Here is a tiny trained network, its code and every weight. The questions are about switching its units off for an input and a class, where a switched-off unit gives its printed mean instead of its output.

import numpy as np


def w(rows, s, z=0):
    codes = np.array(rows[::2]) - 128.0
    scale = np.full(codes.shape[1], s)
    scale[-1] = z or s
    return codes * scale


def f(y):
    return y / 2 * (1 + np.tanh(0.7978845608 * (y + 0.044715 * y**3)))


def log_softmax(a):
    a = a - a.max(-1, keepdims=True)
    return a - np.log(np.exp(a).sum(-1, keepdims=True))


def net(x, mask):
    res = np.array(x, float).reshape(1, 5) / 4 @ E
    y = f(res @ A[0][:, :-1].T + A[0][:, -1])
    res = res + np.where(mask, y, B[0][:, -1]) @ B[0][:, :-1]
    return log_softmax(res[-1] @ U[:, :-1].T + U[:, -1])


A, B = {}, {}
E = w([
[152,6,112,7,122,222,114],'x0',
[203,192,48,79,168,89,21],'x1',
[227,188,144,132,18,176,157],'x2',
[112,148,138,133,126,152,91],'x3',
[158,104,112,151,150,116,166],'x4',
],0.011)
A[0] = w([
[140,206,182,161,79,165,168,207],'N1',
[169,27,89,68,103,212,98,193],'N2',
[204,159,41,87,166,81,54,189],'N3',
[140,221,106,196,140,64,112,171],'N4',
[73,6,68,115,199,145,142,195],'N5',
[1,86,110,104,220,52,81,254],'N6',
],0.0078,0.0079)
B[0] = w([
[74,62,89,161,22,93,149,205],'N1',
[161,52,197,6,125,160,78,233],'N2',
[204,208,61,40,150,53,83,232],'N3',
[86,226,76,127,115,116,139,216],'N4',
[88,122,153,135,181,171,119,219],'N5',
[106,191,146,155,254,117,166,250],'N6',
],0.0086,0.015)
U = w([
[24,148,180,239,184,62,181,251],'0',
[119,224,81,131,218,86,109,90],'1',
[68,127,69,185,30,127,198,158],'2',
[144,175,45,103,51,22,87,64],'3',
[24,91,176,83,205,223,145,101],'4',
[146,135,108,53,254,145,52,54],'5',
[137,73,188,85,57,212,147,219],'6',
[224,122,124,61,90,117,22,52],'7',
],0.0071,0.0021)

Each question gives the input, the list of numbers given to net, and the class t.
The units are the neurons (one row each of A and B). Each row of codes is followed by its name. A weight is (code - 128) times the scale printed after its matrix; where a second scale follows, it is the last column's (A, B and U).
mask holds one flag per neuron, in row order. A switched-off neuron (its flag False) gives its mean, the last column of its row in B, instead of its output. The means were averaged over made-up inputs and are rounded, as every weight is.
A unit's drop is (log p(t) with every unit on - log p(t) with that unit switched off) / (log p(t) with every unit on - log p(t) with every unit switched off).
The circuit of an input: a set's keep is (log p(t) with only the set's units on - log p(t) with every unit switched off) / (log p(t) with every unit on - log p(t) with every unit switched off). Starting from all 6 units, units are removed one at a time, each time the one whose removal leaves the highest keep (on an exact tie, the one counted first), for as long as the keep stays at least 0.8.
units of the circuit, in order: the units of the circuit, biggest drop first
most important unit: the unit with the biggest drop
top k neurons: the k neurons with the biggest drops, biggest first
input [-4,-8,4,4,-4], class 2: top 2 neurons -> [N1; N6]
input [8,-1,2,4,3], class 6: units of the circuit, in order -> [N6; N3]
input [-1,7,-5,-6,-4], class 1: units of the circuit, in order -> [N2]
input [-6,-3,1,-7,-4], class 2: top 4 neurons -> [N6; N1; N3; N5]
input [-1,0,1,7,8], class 2: top 3 neurons -> [N6; N3; N2]
input [-7,0,6,-8,0], class 2: units of the circuit, in order -> [N3; N1]
input [0,8,-7,-6,-7], class 1: units of the circuit, in order -> [N2; N6]
input [0,-1,0,4,-5], class 0: top 2 neurons -> [N2; N3]
input [-4,5,1,7,8], class 3: top 3 neurons -> [N6; N5; N3]
input [-2,5,4,-1,-3], class 3: units of the circuit, in order -> [N6; N2]
input [8,-4,1,6,3], class 6: top 3 neurons -> [N6; N2; N4]
input [1,-4,1,8,1], class 6: units of the circuit, in order -> [N6; N4]
input [-4,-6,1,-7,-4], class 2: units of the circuit, in order -> [N6; N1]
input [-2,0,2,-2,-4], class 2: most important unit -> N3
input [1,-1,5,-1,-6], class 6: top 2 neurons -> [N3; N4]
input [2,-5,1,2,-7], class 6: units of the circuit, in order -> [N6; N4]
input [-1,6,2,-5,7], class 3: top 4 neurons -> [N6; N5; N2; N3]
input [-4,-8,2,6,-3], class 2: top 2 neurons -> [N6; N1]
input [0,1,2,7,-6], class 3: units of the circuit, in order -> [N2; N6]
input [4,4,1,-7,7], class 7: units of the circuit, in order -> [N6]
input [8,-1,-1,1,6], class 4: top 3 neurons -> [N3; N5; N1]
input [0,-3,-8,-5,0], class 0: top 2 neurons -> [N2; N6]
input [2,3,1,1,-4], class 7: top 2 neurons -> [N6; N5]
